Below are the code and all the weights of a small trained network. Each question names an input and a class and asks about switching units off, where a switched-off unit gives its printed mean instead of its output.

import numpy as np


def w(rows, s, z=0):
    codes = np.array(rows[::2]) - 128.0
    scale = np.full(codes.shape[1], s)
    scale[-1] = z or s
    return codes * scale


def f(y):
    return np.maximum(y, 0)


def log_softmax(a):
    a = a - a.max(-1, keepdims=True)
    return a - np.log(np.exp(a).sum(-1, keepdims=True))


def net(x, mask):
    res = np.array(x, float).reshape(1, 3) / 4 @ E
    y = f(res @ A[0][:, :-1].T + A[0][:, -1])
    res = res + np.where(mask, y, B[0][:, -1]) @ B[0][:, :-1]
    return log_softmax(res[-1] @ U[:, :-1].T + U[:, -1])


A, B = {}, {}
E = w([
[115,47,146,117,240,40,7,103,161,173,92,98],'x0',
[92,76,201,78,144,133,196,178,123,205,14,134],'x1',
[114,148,58,150,56,160,81,189,233,212,122,200],'x2',
],0.012)
A[0] = w([
[81,111,179,110,196,100,82,49,103,110,111,45,150],'N0',
[174,64,160,98,166,62,99,100,111,77,108,89,144],'N1',
[92,103,69,130,199,78,33,126,194,220,136,121,117],'N2',
[227,161,64,203,102,105,23,98,140,1,170,128,255],'N3',
[183,145,77,153,184,74,59,108,157,84,150,146,147],'N4',
[107,95,96,100,118,115,40,120,178,166,108,86,100],'N5',
[147,171,116,112,161,127,157,96,90,39,202,79,206],'N6',
[91,99,138,122,148,129,111,128,123,157,83,118,97],'N7',
[120,183,25,161,70,204,150,213,209,211,116,213,148],'N8',
[156,174,196,62,110,205,188,110,49,48,93,94,209],'N9',
[206,167,96,155,117,138,107,131,126,53,216,145,191],'N10',
[149,91,195,96,173,90,124,198,190,171,43,121,115],'N11',
[99,43,118,64,150,169,189,194,97,167,80,136,141],'N12',
[159,92,133,98,190,44,112,88,100,101,104,97,143],'N13',
[134,105,72,170,126,82,47,114,212,166,118,96,163],'N14',
[115,101,114,121,102,131,53,160,186,185,143,137,94],'N15',
[140,146,38,132,135,135,101,135,138,140,152,165,130],'N16',
[108,76,199,58,128,127,230,179,133,207,22,145,133],'N17',
],0.0087,0.008)
B[0] = w([
[168,75,149,185,194,119,101,71,147,165,123,143,199],'N0',
[170,71,127,172,180,122,110,96,131,167,123,132,187],'N1',
[79,98,195,82,118,61,122,155,164,98,142,175,219],'N2',
[156,118,96,91,116,143,134,87,152,53,154,189,253],'N3',
[145,78,124,120,128,115,157,66,177,111,206,143,190],'N4',
[101,123,206,89,135,79,171,140,139,99,157,165,180],'N5',
[120,123,94,167,81,142,126,43,83,75,130,128,212],'N6',
[136,134,149,158,130,48,120,139,81,118,126,89,158],'N7',
[187,254,103,95,82,183,97,174,169,192,64,122,248],'N8',
[45,74,56,176,100,154,226,81,71,148,159,51,229],'N9',
[138,189,101,140,167,150,132,89,151,22,90,184,216],'N10',
[99,141,173,142,153,51,82,177,85,179,104,106,202],'N11',
[106,153,118,154,147,126,164,181,30,151,124,84,194],'N12',
[196,105,141,189,182,124,120,71,105,172,136,182,188],'N13',
[134,140,148,82,124,105,128,131,188,52,190,172,205],'N14',
[56,124,155,46,85,100,185,179,158,85,156,165,181],'N15',
[135,108,143,85,112,165,165,130,177,112,115,143,172],'N16',
[73,146,132,118,141,121,144,162,65,232,91,108,232],'N17',
],0.0085,0.021)
U = w([
[122,117,73,158,88,142,144,83,77,51,117,107,209],'0',
[40,77,109,146,117,155,223,142,97,168,141,66,221],'1',
[207,167,105,123,101,232,112,155,200,106,99,169,207],'2',
[134,175,105,107,76,170,112,223,128,208,58,96,116],'3',
[206,72,147,150,186,136,32,74,171,121,162,154,130],'4',
[156,90,177,186,200,71,79,148,98,176,65,132,71],'5',
[104,86,156,48,96,76,153,149,211,89,153,167,38],'6',
[67,146,230,90,133,61,69,254,123,124,124,131,7],'7',
],0.0084,0.002)

Each question gives the input, the list of numbers given to net, and the class t.
The units are the neurons (one row each of A and B). Each row of codes is followed by its name. A weight is (code - 128) times the scale printed after its matrix; where a second scale follows, it is the last column's (A, B and U).
mask holds one flag per neuron, in row order. A switched-off neuron (its flag False) gives its mean, the last column of its row in B, instead of its output. The means were averaged over made-up inputs and are rounded, as every weight is.
A unit's drop is (log p(t) with every unit on - log p(t) with that unit switched off) / (log p(t) with every unit on - log p(t) with every unit switched off).
The circuit of an input: a set's keep is (log p(t) with only the set's units on - log p(t) with every unit switched off) / (log p(t) with every unit on - log p(t) with every unit switched off). Starting from the 12 units with the biggest drops (on a tie, the unit counted first), units are removed one at a time, each time the one whose removal leaves the highest keep (on an exact tie, the one counted first), for as long as the keep stays at least 0.8.
circuit, biggest first: the units of the circuit, biggest drop first
unit that matters most: the unit with the biggest drop
k most important neurons: the k neurons with the biggest drops, biggest first
drop of u: that unit's drop, to one decimal
input [-7,1,1], class 3: 2 most important neurons : [N8; N3]
input [-7,2,1], class 3: unit that matters most : N8
input [-6,1,2], class 3: circuit, biggest first : [N3; N8]
input [3,1,-8], class 5: 2 most important neurons : [N3; N14]
input [2,-5,0], class 4: 2 most important neurons : [N15; N9]
input [1,3,-6], class 5: 3 most important neurons : [N0; N13; N1]
input [1,8,-5], class 5: 2 most important neurons : [N11; N0]
input [8,8,1], class 7: 3 most important neurons : [N2; N5; N15]
input [-7,-4,2], class 2: drop of N8 : 0.3
input [7,-6,1], class 6: drop of N15 : 0.2
input [2,2,0], class 5: drop of N8 : 0.1
input [4,3,5], class 7: drop of N9 : 0.0
